Below is a small trained network, with its code and all its weights. Each question gives an input and a class and asks what happens when units are switched off, that is, made to give their printed mean instead of their output.

import numpy as np


def w(rows, s, z=0):
    codes = np.array(rows[::2]) - 128.0
    scale = np.full(codes.shape[1], s)
    scale[-1] = z or s
    return codes * scale


def norm(h):
    return h / np.sqrt((h * h).mean(-1, keepdims=True) + 1e-5)


def f(y):
    return y / 2 * (1 + np.tanh(0.7978845608 * (y + 0.044715 * y**3)))


def log_softmax(a):
    a = a - a.max(-1, keepdims=True)
    return a - np.log(np.exp(a).sum(-1, keepdims=True))


def net(x, mask):
    res = np.array(x, float).reshape(1, 4) / 4 @ E
    u = 0
    for l in range(4):
        y = f(norm(res) @ A[l][:, :-1].T + A[l][:, -1])
        res = res + np.where(mask[u : u + 7], y, B[l][:, -1]) @ B[l][:, :-1]
        u += 7
    return log_softmax(norm(res)[-1] @ U[:, :-1].T + U[:, -1])


A, B = {}, {}
E = w([
[148,108,65,84,16],'x0',
[139,40,141,85,140],'x1',
[108,91,253,170,41],'x2',
[130,83,67,200,135],'x3',
],0.0053)
A[0] = w([
[125,73,74,162,142,76],'0.n0',
[77,121,80,92,128,2],'0.n1',
[134,254,115,160,110,84],'0.n2',
[64,135,115,138,210,155],'0.n3',
[173,143,196,20,137,116],'0.n4',
[157,198,103,61,150,146],'0.n5',
[149,49,131,85,163,112],'0.n6',
],0.0092,0.0038)
B[0] = w([
[96,74,108,220,60,162],'0.n0',
[112,186,151,91,141,109],'0.n1',
[236,26,120,143,141,233],'0.n2',
[110,138,192,129,189,230],'0.n3',
[137,21,56,246,140,244],'0.n4',
[87,70,120,163,94,251],'0.n5',
[254,126,150,138,131,184],'0.n6',
],0.0068,0.0031)
A[1] = w([
[168,110,91,53,191,2],'1.n0',
[99,150,2,82,223,147],'1.n1',
[184,207,97,177,127,70],'1.n2',
[157,172,40,88,176,39],'1.n3',
[81,96,70,137,114,66],'1.n4',
[96,101,119,125,66,248],'1.n5',
[238,204,105,165,144,231],'1.n6',
],0.008,0.0012)
B[1] = w([
[155,42,154,167,76,156],'1.n0',
[31,81,228,206,53,253],'1.n1',
[254,63,128,72,97,128],'1.n2',
[134,125,232,67,73,166],'1.n3',
[81,195,121,151,145,192],'1.n4',
[83,141,152,133,187,242],'1.n5',
[236,30,143,98,127,184],'1.n6',
],0.0074,0.0028)
A[2] = w([
[77,138,2,237,170,124],'2.n0',
[117,177,133,108,234,34],'2.n1',
[228,95,214,114,77,143],'2.n2',
[107,78,13,108,26,156],'2.n3',
[119,117,89,31,49,121],'2.n4',
[102,80,92,38,176,1],'2.n5',
[76,152,52,8,39,150],'2.n6',
],0.0064,0.0037)
B[2] = w([
[96,159,75,39,135,202],'2.n0',
[152,178,163,66,155,112],'2.n1',
[134,69,47,113,97,219],'2.n2',
[154,139,178,92,199,255],'2.n3',
[175,187,220,196,186,144],'2.n4',
[168,131,143,206,62,94],'2.n5',
[121,135,253,100,247,156],'2.n6',
],0.0077,0.0041)
A[3] = w([
[141,180,148,220,81,177],'3.n0',
[132,245,142,78,154,63],'3.n1',
[92,91,67,131,146,148],'3.n2',
[60,113,39,216,235,239],'3.n3',
[141,118,2,129,143,2],'3.n4',
[106,33,136,104,151,177],'3.n5',
[208,67,156,187,185,174],'3.n6',
],0.0069,0.0028)
B[3] = w([
[90,51,85,26,90,138],'3.n0',
[235,150,167,129,131,126],'3.n1',
[97,205,85,77,64,170],'3.n2',
[118,230,163,1,61,245],'3.n3',
[136,156,21,57,86,142],'3.n4',
[123,204,79,145,74,243],'3.n5',
[212,127,84,88,133,255],'3.n6',
],0.0057,0.0056)
U = w([
[225,44,90,128,69,212],'0',
[22,51,224,189,14,163],'1',
[158,199,254,78,239,184],'2',
[113,177,102,68,59,251],'3',
[118,216,78,143,126,31],'4',
[97,197,111,233,191,2],'5',
],0.009,0.0058)

Each question gives the input, the list of numbers given to net, and the class t.
The units are the neurons (one row each of A and B). Each row of codes is followed by its name. A weight is (code - 128) times the scale printed after its matrix; where a second scale follows, it is the last column's (A, B and U).
mask holds one flag per neuron, layer by layer. A switched-off neuron (its flag False) gives its mean, the last column of its row in B, instead of its output. The means were averaged over made-up inputs and are rounded, as every weight is.
A unit's drop is (log p(t) with every unit on - log p(t) with that unit switched off) / (log p(t) with every unit on - log p(t) with every unit switched off).
The circuit of an input: a set's keep is (log p(t) with only the set's units on - log p(t) with every unit switched off) / (log p(t) with every unit on - log p(t) with every unit switched off). Starting from the 12 units with the biggest drops (on a tie, the unit counted first), units are removed one at a time, each time the one whose removal leaves the highest keep (on an exact tie, the one counted first), for as long as the keep stays at least 0.8.
circuit, biggest first: the units of the circuit, biggest drop first
top k neurons: the k neurons with the biggest drops, biggest first
top k neurons in layer l: the k neurons of layer l with the biggest drops, biggest first
input [5,-5,-5,-1], class 0: circuit, biggest first : 1.n6
input [7,-8,3,0], class 0: top 2 neurons : 0.n2, 1.n6
input [-5,-7,-6,-4], class 0: circuit, biggest first : 0.n2, 1.n6
input [-7,8,3,0], class 0: circuit, biggest first : 0.n6, 2.n3, 2.n2
input [-6,7,-5,-5], class 0: circuit, biggest first : 1.n0, 2.n3
input [-5,-6,-7,4], class 1: top 2 neurons : 1.n1, 0.n6
input [0,-2,-7,-6], class 1: top 2 neurons : 1.n1, 0.n5
input [-4,1,-2,-7], class 3: top 2 neurons : 0.n4, 3.n3
input [-6,0,-6,-8], class 3: circuit, biggest first : 3.n3, 2.n3
input [8,2,-7,0], class 2: top 3 neurons : 2.n6, 0.n3, 2.n3
input [-5,7,-6,-4], class 0: top 3 neurons : 0.n6, 1.n0, 3.n6
input [7,4,0,-7], class 2: top 4 neurons : 0.n2, 2.n3, 1.n1, 2.n6
input [0,-6,-5,6], class 0: top 3 neurons in layer 1 : 1.n6, 1.n2, 1.n3
input [8,2,-6,-5], class 2: circuit, biggest first : 2.n6
input [-4,-1,-3,5], class 3: top 2 neurons in layer 2 : 2.n3, 2.n6
input [1,-1,-5,8], class 3: top 3 neurons : 0.n0, 2.n0, 3.n3
input [4,-2,3,3], class 2: top 2 neurons : 0.n4, 1.n1
input [-7,8,5,8], class 0: circuit, biggest first : 1.n1, 3.n6
input [1,6,-8,3], class 1: top 2 neurons : 1.n1, 0.n2
input [-3,-6,-3,-3], class 0: circuit, biggest first : 0.n2
input [-2,-3,3,-6], class 3: top 2 neurons in layer 0 : 0.n6, 0.n4
input [2,-5,-7,7], class 1: top 2 neurons in layer 1 : 1.n1, 1.n3
input [-7,7,-6,2], class 0: top 2 neurons : 0.n6, 1.n0
input [-3,1,-5,-8], class 3: top 2 neurons : 0.n4, 0.n5
input [5,4,-1,3], class 2: top 3 neurons : 0.n2, 0.n0, 0.n4
input [0,-6,-8,6], class 1: top 2 neurons in layer 1 : 1.n1, 1.n3
input [5,-6,-8,-3], class 1: circuit, biggest first : 1.n1
input [-3,5,5,-3], class 0: top 3 neurons in layer 1 : 1.n1, 1.n4, 1.n5
input [-4,-4,1,-5], class 3: top 3 neurons in layer 0 : 0.n6, 0.n2, 0.n4
input [5,2,-6,-5], class 1: top 2 neurons in layer 0 : 0.n0, 0.n1
